Below are the code and all the weights of a small trained network. Each question names an input and a class and asks about switching units off, where a switched-off unit gives its printed mean instead of its output.

import numpy as np


def w(rows, s, z=0):
    codes = np.array(rows[::2]) - 128.0
    scale = np.full(codes.shape[1], s)
    scale[-1] = z or s
    return codes * scale


def f(y):
    return y / 2 * (1 + np.tanh(0.7978845608 * (y + 0.044715 * y**3)))


def log_softmax(a):
    a = a - a.max(-1, keepdims=True)
    return a - np.log(np.exp(a).sum(-1, keepdims=True))


def net(x, mask):
    res = np.array(x, float).reshape(1, 8) / 4 @ E
    y = f(res @ A[0][:, :-1].T + A[0][:, -1])
    res = res + np.where(mask, y, B[0][:, -1]) @ B[0][:, :-1]
    return log_softmax(res[-1] @ U[:, :-1].T + U[:, -1])


A, B = {}, {}
E = w([
[71,103,174,120,59,113,160,157,207,91],'x0',
[94,201,125,82,130,160,77,216,46,133],'x1',
[130,113,88,79,170,53,243,146,84,46],'x2',
[199,108,180,62,99,176,154,105,157,108],'x3',
[235,118,84,130,164,154,117,87,94,140],'x4',
[84,191,153,161,137,155,62,136,126,174],'x5',
[83,128,109,131,3,191,110,137,90,75],'x6',
[159,130,157,63,131,156,181,148,102,68],'x7',
],0.0057)
A[0] = w([
[186,118,136,99,149,145,222,122,88,60,189],'N0',
[124,133,162,130,6,214,74,132,150,128,146],'N1',
[167,132,120,132,182,134,100,113,127,175,177],'N2',
[188,132,133,141,207,144,88,113,133,159,232],'N3',
[90,106,90,168,87,143,77,114,59,142,144],'N4',
[148,120,130,136,177,133,96,103,120,155,186],'N5',
[165,127,107,172,116,110,156,130,218,92,171],'N6',
[39,144,174,107,170,95,136,190,145,129,109],'N7',
[141,113,138,143,174,145,110,102,113,139,177],'N8',
[127,66,157,125,115,101,196,72,190,129,172],'N9',
[97,177,101,179,142,120,119,142,108,104,89],'N10',
[139,99,134,131,122,104,175,115,163,120,253],'N11',
[130,152,127,120,92,141,115,127,138,119,141],'N12',
[166,113,108,74,140,111,159,142,78,120,175],'N13',
],0.014,0.0016)
B[0] = w([
[195,110,106,100,119,145,149,142,47,29,217],'N0',
[71,91,165,44,85,216,5,117,141,137,246],'N1',
[167,169,147,147,141,126,95,169,130,175,187],'N2',
[192,212,131,148,143,142,97,153,141,186,207],'N3',
[102,63,106,152,108,54,90,120,58,136,201],'N4',
[151,169,129,140,133,119,99,152,127,162,173],'N5',
[145,93,137,100,138,115,150,104,172,156,182],'N6',
[26,192,137,146,140,154,207,116,173,101,195],'N7',
[147,160,119,134,127,129,114,160,141,144,159],'N8',
[190,70,109,109,153,108,168,94,210,156,214],'N9',
[96,113,121,160,119,66,151,129,110,139,166],'N10',
[174,91,137,128,135,125,163,98,158,126,181],'N11',
[107,111,135,129,136,134,94,117,124,122,147],'N12',
[148,145,140,136,110,160,136,145,85,50,183],'N13',
],0.02,0.011)
U = w([
[206,131,75,104,126,180,163,159,33,3,112],'0',
[21,203,136,195,150,118,202,125,166,98,117],'1',
[86,84,51,219,92,24,94,130,53,140,2],'2',
[199,250,132,202,183,135,66,203,138,213,206],'3',
[202,56,102,109,178,105,183,46,237,148,205],'4',
[61,87,181,65,46,224,12,102,143,146,121],'5',
],0.0054,0.00056)

Each question gives the input, the list of numbers given to net, and the class t.
The units are the neurons (one row each of A and B). Each row of codes is followed by its name. A weight is (code - 128) times the scale printed after its matrix; where a second scale follows, it is the last column's (A, B and U).
mask holds one flag per neuron, in row order. A switched-off neuron (its flag False) gives its mean, the last column of its row in B, instead of its output. The means were averaged over made-up inputs and are rounded, as every weight is.
A unit's drop is (log p(t) with every unit on - log p(t) with that unit switched off) / (log p(t) with every unit on - log p(t) with every unit switched off).
The circuit of an input: a set's keep is (log p(t) with only the set's units on - log p(t) with every unit switched off) / (log p(t) with every unit on - log p(t) with every unit switched off). Starting from the 12 units with the biggest drops (on a tie, the unit counted first), units are removed one at a time, each time the one whose removal leaves the highest keep (on an exact tie, the one counted first), for as long as the keep stays at least 0.8.
units of the circuit, in order: the units of the circuit, biggest drop first
k most important neurons: the k neurons with the biggest drops, biggest first
drop when u is switched off: that unit's drop, to one decimal
input [4,1,3,2,-1,6,-2,3], class 1: units of the circuit, in order	[N1; N7]
input [5,2,0,0,1,1,-1,5], class 0: most important neuron	[N1]
input [5,6,2,3,4,-8,-1,-8], class 0: units of the circuit, in order	[N1; N9; N13]
input [-5,-7,0,-4,1,-2,8,0], class 2: units of the circuit, in order	[N4; N1]
input [1,2,-5,-4,-3,3,-6,0], class 3: 2 most important neurons	[N3; N2]
input [6,-2,1,-1,7,-5,-7,6], class 0: 2 most important neurons	[N0; N13]
input [-7,-1,1,-8,0,-2,1,1], class 2: units of the circuit, in order	[N4; N10]
input [-5,-2,8,-7,-3,4,-1,2], class 1: 2 most important neurons	[N7; N10]
input [0,3,-3,-3,-3,-6,-4,3], class 1: 2 most important neurons	[N1; N0]
input [-5,-3,6,-8,7,-3,4,-5], class 2: 2 most important neurons	[N4; N10]
input [-1,8,0,4,-8,0,-3,-1], class 1: drop when N7 is switched off	0.2
input [8,-4,-2,-8,-1,5,-4,6], class 1: drop when N7 is switched off	1.1
input [-3,-4,6,6,-2,-4,6,-8], class 4: drop when N9 is switched off	1.1
input [-6,3,6,5,3,3,-3,-4], class 3: units of the circuit, in order	[N3]
